Below is a small trained network, with its code and all its weights. Each question gives an input and a target symbol and asks what happens when units are switched off, that is, made to give their printed mean instead of their output.

import numpy as np


def w(rows, s, z=0):
    codes = np.array(rows[::2]) - 128.0
    scale = np.full(codes.shape[1], s)
    scale[-1] = z or s
    return codes * scale


def norm(h):
    return h / np.sqrt((h * h).mean(-1, keepdims=True) + 1e-5)


def f(y):
    return np.maximum(y, 0)


def softmax(a):
    e = np.exp(a - a.max(-1, keepdims=True))
    return e / e.sum(-1, keepdims=True)


def log_softmax(a):
    a = a - a.max(-1, keepdims=True)
    return a - np.log(np.exp(a).sum(-1, keepdims=True))


def net(x, mask):
    ids = ['ΠΣΨαγδεζηθλμξφω'.index(c) for c in x.split()]
    T = len(ids)
    res = E[ids] + P[:T]
    u = 0
    for l in range(2):
        q, k, v = (norm(res) @ M[l].T for M in (Q, K, V))
        z = softmax(np.where(np.tri(T) > 0, q @ k.T / 3**0.5, -1e9)) @ v
        res = res + np.where(mask[u], z, O[l][:, -1]) @ O[l][:, :-1]
        u += 1
        y = f(norm(res) @ A[l][:, :-1].T + A[l][:, -1])
        res = res + np.where(mask[u : u + 4], y, B[l][:, -1]) @ B[l][:, :-1]
        u += 4
    return log_softmax(norm(res)[-1] @ U[:, :-1].T + U[:, -1])


Q, K, V, O, A, B = {}, {}, {}, {}, {}, {}
E = w([
[205,128,155,106],'Π',
[167,105,50,126],'Σ',
[249,86,122,149],'Ψ',
[83,184,114,79],'α',
[127,215,87,153],'γ',
[183,70,145,137],'δ',
[208,87,97,109],'ε',
[207,92,110,193],'ζ',
[135,64,44,122],'η',
[174,103,105,148],'θ',
[94,228,130,159],'λ',
[101,179,39,158],'μ',
[189,94,69,72],'ξ',
[159,162,99,191],'φ',
[111,180,105,115],'ω',
],0.014)
P = w([
[41,80,201,138],'0',
[237,231,197,97],'1',
[122,111,43,157],'2',
[55,112,153,184],'3',
[204,239,107,111],'4',
[116,124,49,173],'5',
[69,60,138,119],'6',
[247,230,43,105],'7',
[118,117,47,162],'8',
[15,120,152,164],'9',
],0.014)
Q[0] = w([
[201,245,54,111],'0.h0',
[1,83,232,119],'0.h0',
[147,107,78,250],'0.h0',
],0.008)
K[0] = w([
[216,175,93,220],'0.h0',
[22,144,184,181],'0.h0',
[2,97,158,151],'0.h0',
],0.0079)
V[0] = w([
[140,131,162,96],'0.h0',
[143,77,176,12],'0.h0',
[198,97,116,78],'0.h0',
],0.011)
O[0] = w([
[37,206,117,148,84],'0.h0',
[139,178,35,251,4],'0.h0',
[98,169,254,171,192],'0.h0',
],0.0079,0.0024)
A[0] = w([
[130,136,103,82,87],'0.n0',
[121,123,175,139,89],'0.n1',
[233,249,149,72,251],'0.n2',
[183,164,117,146,241],'0.n3',
],0.013,0.0022)
B[0] = w([
[107,165,166,158,150],'0.n0',
[123,157,178,101,134],'0.n1',
[254,206,81,155,250],'0.n2',
[145,82,142,27,193],'0.n3',
],0.014,0.011)
Q[1] = w([
[210,164,59,83],'1.h0',
[229,249,92,91],'1.h0',
[106,146,83,108],'1.h0',
],0.013)
K[1] = w([
[252,221,125,56],'1.h0',
[153,164,63,13],'1.h0',
[160,134,171,132],'1.h0',
],0.015)
V[1] = w([
[123,47,185,102],'1.h0',
[133,116,79,252],'1.h0',
[111,190,227,194],'1.h0',
],0.012)
O[1] = w([
[255,103,79,90,2],'1.h0',
[136,58,120,227,199],'1.h0',
[208,210,196,178,121],'1.h0',
],0.0097,0.0044)
A[1] = w([
[110,233,108,103,112],'1.n0',
[84,143,204,254,43],'1.n1',
[9,166,46,99,61],'1.n2',
[67,55,92,197,2],'1.n3',
],0.0098,0.0033)
B[1] = w([
[61,72,234,215,245],'1.n0',
[42,101,255,25,220],'1.n1',
[176,183,99,102,255],'1.n2',
[190,106,66,187,226],'1.n3',
],0.0095,0.0038)
U = w([
[224,183,176,134,173],'Π',
[161,189,51,129,155],'Σ',
[216,100,163,66,30],'Ψ',
[77,143,142,73,234],'α',
[129,155,154,196,125],'γ',
[127,77,184,180,150],'δ',
[130,72,194,7,70],'ε',
[138,89,110,131,78],'ζ',
[135,129,86,171,63],'η',
[133,104,98,133,84],'θ',
[97,140,217,165,176],'λ',
[62,192,76,168,98],'μ',
[127,159,107,16,2],'ξ',
[112,124,123,22,108],'φ',
[71,123,177,146,204],'ω',
],0.014,0.0038)

Each question gives the input, a string of symbols that net reads in full, and the target symbol t.
The units are the heads (3 rows each of Q, K, V and O) and the neurons (one row each of A and B). Each row of codes is followed by its name. A weight is (code - 128) times the scale printed after its matrix; where a second scale follows, it is the last column's (O, A, B and U).
mask holds one flag per unit, layer by layer, with each layer's heads first. A switched-off unit (its flag False) gives its mean, the last column of its rows in O or B, instead of its output. The means were averaged over made-up inputs and are rounded, as every weight is.
A unit's drop is (log p(t) with every unit on - log p(t) with that unit switched off) / (log p(t) with every unit on - log p(t) with every unit switched off).
The circuit of an input: a set's keep is (log p(t) with only the set's units on - log p(t) with every unit switched off) / (log p(t) with every unit on - log p(t) with every unit switched off). Starting from all 10 units, units are removed one at a time, each time the one whose removal leaves the highest keep (on an exact tie, the one counted first), for as long as the keep stays at least 0.8.
units of the circuit, in order: the units of the circuit, biggest drop first
unit that matters most: the unit with the biggest drop
top k neurons: the k neurons with the biggest drops, biggest first
top k neurons in layer l: the k neurons of layer l with the biggest drops, biggest first
input Ψ ζ ε, target ε: units of the circuit, in order	0.n2
input Π μ η ζ α Π ω, target λ: units of the circuit, in order	1.h0, 0.h0, 1.n1, 0.n2
input Π λ μ ε, target λ: units of the circuit, in order	0.h0, 1.n1, 0.n2
input Ψ ξ ζ ζ φ μ ω γ λ μ, target Π: top 2 neurons in layer 1	1.n0, 1.n3
input ε ε Π ξ Π ξ Π θ α η, target δ: units of the circuit, in order	0.n2, 0.h0, 1.h0
input ε μ ε ε φ Ψ ξ α ε θ, target δ: units of the circuit, in order	0.n2, 0.h0, 1.h0
input ε ω θ ε Π θ λ, target δ: units of the circuit, in order	1.h0, 0.h0, 0.n2
input ε η μ η ε Ψ ζ, target δ: units of the circuit, in order	0.n2, 0.h0
input ε μ μ Ψ δ Π ε, target δ: units of the circuit, in order	0.h0, 0.n2
input Π α δ δ θ η ζ μ ε Π, target λ: units of the circuit, in order	0.h0, 1.n1, 1.h0, 0.n2
input ε Ψ ξ α, target δ: top 2 neurons	0.n2, 0.n3
input ε μ γ λ ω ε μ Ψ ζ ε, target δ: top 2 neurons	0.n2, 0.n3
input Π γ ω θ Σ Ψ ε δ ξ φ, target λ: units of the circuit, in order	1.h0, 0.n3, 1.n1, 0.n2
input Π Ψ ζ ξ λ ω Σ, target λ: top neuron in layer 0	0.n3
input ε ε δ Π γ μ μ ω γ μ, target δ: top 2 neurons in layer 0	0.n2, 0.n3
input ζ φ μ, target μ: top 3 neurons	0.n2, 1.n2, 0.n3
input ε ω λ, target λ: units of the circuit, in order	1.n0, 0.n2
input Π θ γ μ μ Σ λ Π λ μ, target λ: units of the circuit, in order	1.h0, 0.n2, 0.n3
input ε ζ ε Π, target δ: units of the circuit, in order	0.h0, 1.h0, 0.n2
input ω θ ε γ μ φ γ ω ξ ε, target Σ: units of the circuit, in order	0.h0
input ζ θ ζ ε ε ξ φ, target Ψ: units of the circuit, in order	1.h0, 0.h0, 0.n3, 0.n2
input Ψ Σ ε ε λ Ψ, target Ψ: top 3 neurons	0.n3, 0.n2, 1.n0
input ε ε φ Ψ ε φ μ, target δ: top 3 neurons	0.n2, 0.n3, 1.n1
input α ε Ψ η μ ε Π μ ξ, target ξ: top 2 neurons	0.n2, 1.n2
input ζ ε ζ μ Σ Π μ δ ε θ, target Ψ: top 3 neurons	0.n2, 0.n3, 0.n1
input ζ δ λ ζ, target Ψ: top 2 neurons in layer 0	0.n2, 0.n1
input ω η φ ξ, target Σ: top 2 neurons in layer 1	1.n2, 1.n0
input ε Σ γ Σ ξ ε Π, target δ: unit that matters most	1.h0
input Π ω γ Σ δ μ, target μ: top 2 neurons	1.n2, 0.n2
input Π Σ ξ Ψ Ψ ξ ζ ε ζ φ, target λ: top 4 neurons	0.n2, 1.n1, 0.n3, 0.n0
